Here is a tiny trained network, its code and every weight. The questions are about switching its units off for an input and a class, where a switched-off unit gives its printed mean instead of its output.

import numpy as np


def w(rows, s, z=0):
    codes = np.array(rows[::2]) - 128.0
    scale = np.full(codes.shape[1], s)
    scale[-1] = z or s
    return codes * scale


def norm(h):
    return h / np.sqrt((h * h).mean(-1, keepdims=True) + 1e-5)


def f(y):
    return np.maximum(y, 0)


def log_softmax(a):
    a = a - a.max(-1, keepdims=True)
    return a - np.log(np.exp(a).sum(-1, keepdims=True))


def net(x, mask):
    res = np.array(x, float).reshape(1, 4) / 4 @ E
    u = 0
    for l in range(3):
        y = f(norm(res) @ A[l][:, :-1].T + A[l][:, -1])
        res = res + np.where(mask[u : u + 7], y, B[l][:, -1]) @ B[l][:, :-1]
        u += 7
    return log_softmax(norm(res)[-1] @ U[:, :-1].T + U[:, -1])


A, B = {}, {}
E = w([
[67,145,49,47,109,167,78,192,183],'x0',
[52,189,218,40,207,253,170,27,134],'x1',
[144,126,121,108,231,58,160,182,205],'x2',
[242,229,117,84,78,159,184,151,158],'x3',
],0.0055)
A[0] = w([
[116,76,184,147,161,85,110,108,63,67],'0.n1',
[164,97,147,186,112,78,128,155,189,139],'0.n2',
[102,163,150,103,183,112,163,112,149,251],'0.n3',
[140,92,139,150,72,145,116,156,119,115],'0.n4',
[254,150,124,131,136,157,159,84,155,74],'0.n5',
[150,118,197,111,99,103,147,86,91,40],'0.n6',
[87,131,83,134,86,106,132,165,136,124],'0.n7',
],0.0086,0.0011)
B[0] = w([
[107,228,151,73,130,58,153,124,93,233],'0.n1',
[215,83,180,140,179,167,140,62,191,247],'0.n2',
[206,77,110,181,185,170,152,129,183,231],'0.n3',
[122,146,125,159,137,157,162,33,140,198],'0.n4',
[89,129,146,2,100,31,145,75,73,252],'0.n5',
[147,134,158,189,174,162,157,210,108,203],'0.n6',
[130,170,96,137,181,168,104,90,181,196],'0.n7',
],0.0067,0.0049)
A[1] = w([
[47,182,50,79,78,200,58,237,246,4],'1.n1',
[93,146,152,183,2,178,100,65,35,68],'1.n2',
[15,59,140,150,143,83,74,88,113,112],'1.n3',
[49,99,175,172,186,60,107,141,161,131],'1.n4',
[141,167,111,57,80,69,116,133,122,55],'1.n5',
[93,139,222,84,160,209,183,67,139,143],'1.n6',
[196,93,79,202,70,21,94,133,137,115],'1.n7',
],0.0073,0.0016)
B[1] = w([
[122,63,205,138,112,78,89,85,24,204],'1.n1',
[87,89,103,73,176,121,173,236,173,208],'1.n2',
[202,211,91,65,84,107,168,83,146,175],'1.n3',
[150,176,93,82,51,93,132,156,129,181],'1.n4',
[116,189,112,121,81,99,132,98,157,163],'1.n5',
[143,117,70,202,56,146,63,100,151,254],'1.n6',
[91,140,114,156,112,254,95,73,145,194],'1.n7',
],0.0094,0.0079)
A[2] = w([
[63,96,107,86,39,211,122,177,74,213],'2.n1',
[148,126,222,217,101,68,225,122,19,63],'2.n2',
[103,117,67,113,214,43,119,120,156,127],'2.n3',
[178,56,177,97,139,128,214,172,209,226],'2.n4',
[94,107,104,73,146,220,151,255,86,61],'2.n5',
[182,83,104,84,98,62,58,81,200,153],'2.n6',
[132,123,217,207,128,99,191,141,75,6],'2.n7',
],0.0066,0.0025)
B[2] = w([
[207,122,161,180,242,55,179,190,176,213],'2.n1',
[39,54,129,34,118,116,22,128,64,173],'2.n2',
[174,129,167,137,122,160,200,200,139,156],'2.n3',
[16,110,73,158,122,115,88,255,110,179],'2.n4',
[87,117,178,127,229,144,206,160,180,156],'2.n5',
[73,139,159,137,140,152,152,152,71,253],'2.n6',
[120,38,225,156,160,125,84,71,44,146],'2.n7',
],0.0066,0.0075)
U = w([
[135,111,97,220,124,235,98,50,168,255],'0',
[105,60,207,119,136,93,79,103,11,47],'1',
[126,251,97,59,38,87,174,120,105,55],'2',
[115,82,133,151,208,124,182,228,172,149],'3',
],0.014,0.00055)

Each question gives the input, the list of numbers given to net, and the class t.
The units are the neurons (one row each of A and B). Each row of codes is followed by its name. A weight is (code - 128) times the scale printed after its matrix; where a second scale follows, it is the last column's (A, B and U).
mask holds one flag per neuron, layer by layer. A switched-off neuron (its flag False) gives its mean, the last column of its row in B, instead of its output. The means were averaged over made-up inputs and are rounded, as every weight is.
A unit's drop is (log p(t) with every unit on - log p(t) with that unit switched off) / (log p(t) with every unit on - log p(t) with every unit switched off).
The circuit of an input: a set's keep is (log p(t) with only the set's units on - log p(t) with every unit switched off) / (log p(t) with every unit on - log p(t) with every unit switched off). Starting from the 12 units with the biggest drops (on a tie, the unit counted first), units are removed one at a time, each time the one whose removal leaves the highest keep (on an exact tie, the one counted first), for as long as the keep stays at least 0.8.
circuit, biggest first: the units of the circuit, biggest drop first
most important unit: the unit with the biggest drop
top k neurons: the k neurons with the biggest drops, biggest first
top k neurons in layer l: the k neurons of layer l with the biggest drops, biggest first
input [-7,2,-8,6], class 3: top 3 neurons -> [1.n2 1.n1 0.n2]
input [8,-4,-8,-3], class 1: circuit, biggest first -> [1.n1]
input [-3,5,-7,2], class 3: top 2 neurons -> [1.n2 0.n2]
input [0,-5,-7,0], class 3: top 3 neurons -> [1.n2 1.n6 0.n3]
input [4,8,-7,8], class 0: top 2 neurons in layer 1 -> [1.n6 1.n4]
input [-3,-1,-6,-8], class 2: top 2 neurons -> [1.n3 0.n1]
input [4,-2,-6,-5], class 3: top 2 neurons in layer 0 -> [0.n5 0.n4]
input [6,3,-7,-3], class 3: top 2 neurons -> [1.n2 2.n1]
input [-8,-8,-6,-3], class 0: top 3 neurons -> [1.n7 1.n1 0.n5]
input [7,7,5,7], class 0: top 4 neurons in layer 1 -> [1.n2 1.n6 1.n4 1.n3]
input [8,-4,4,8], class 1: top 4 neurons -> [1.n1 0.n1 1.n3 1.n4]
input [-3,-8,8,-6], class 0: top 4 neurons -> [1.n7 1.n2 0.n2 2.n1]
input [-5,3,-1,-6], class 2: top 2 neurons -> [1.n4 1.n1]
input [2,3,-5,-5], class 2: top 2 neurons in layer 1 -> [1.n3 1.n6]
input [2,-3,6,-7], class 2: most important unit -> 1.n4
input [7,-7,-7,-8], class 2: top 2 neurons in layer 2 -> [2.n7 2.n2]
input [-2,5,-7,-4], class 3: top 2 neurons -> [1.n2 0.n2]
input [2,-5,3,-5], class 0: top 4 neurons -> [1.n7 0.n5 0.n2 1.n2]
input [3,8,4,-7], class 0: top 2 neurons -> [0.n3 1.n6]
input [0,3,-8,-3], class 3: circuit, biggest first -> [1.n2]
input [1,7,-3,7], class 0: top 2 neurons -> [1.n6 0.n1]
input [-6,-8,1,5], class 0: top 2 neurons in layer 1 -> [1.n7 1.n1]
input [5,-4,4,-5], class 1: top 2 neurons in layer 1 -> [1.n1 1.n6]
input [8,-2,8,-7], class 1: top 4 neurons -> [1.n1 1.n2 0.n5 2.n1]
input [-3,-5,-1,-6], class 2: top 3 neurons in layer 1 -> [1.n4 1.n3 1.n6]
input [-8,5,-5,4], class 1: top 2 neurons in layer 0 -> [0.n6 0.n5]
input [3,-4,1,-4], class 0: most important unit -> 0.n5
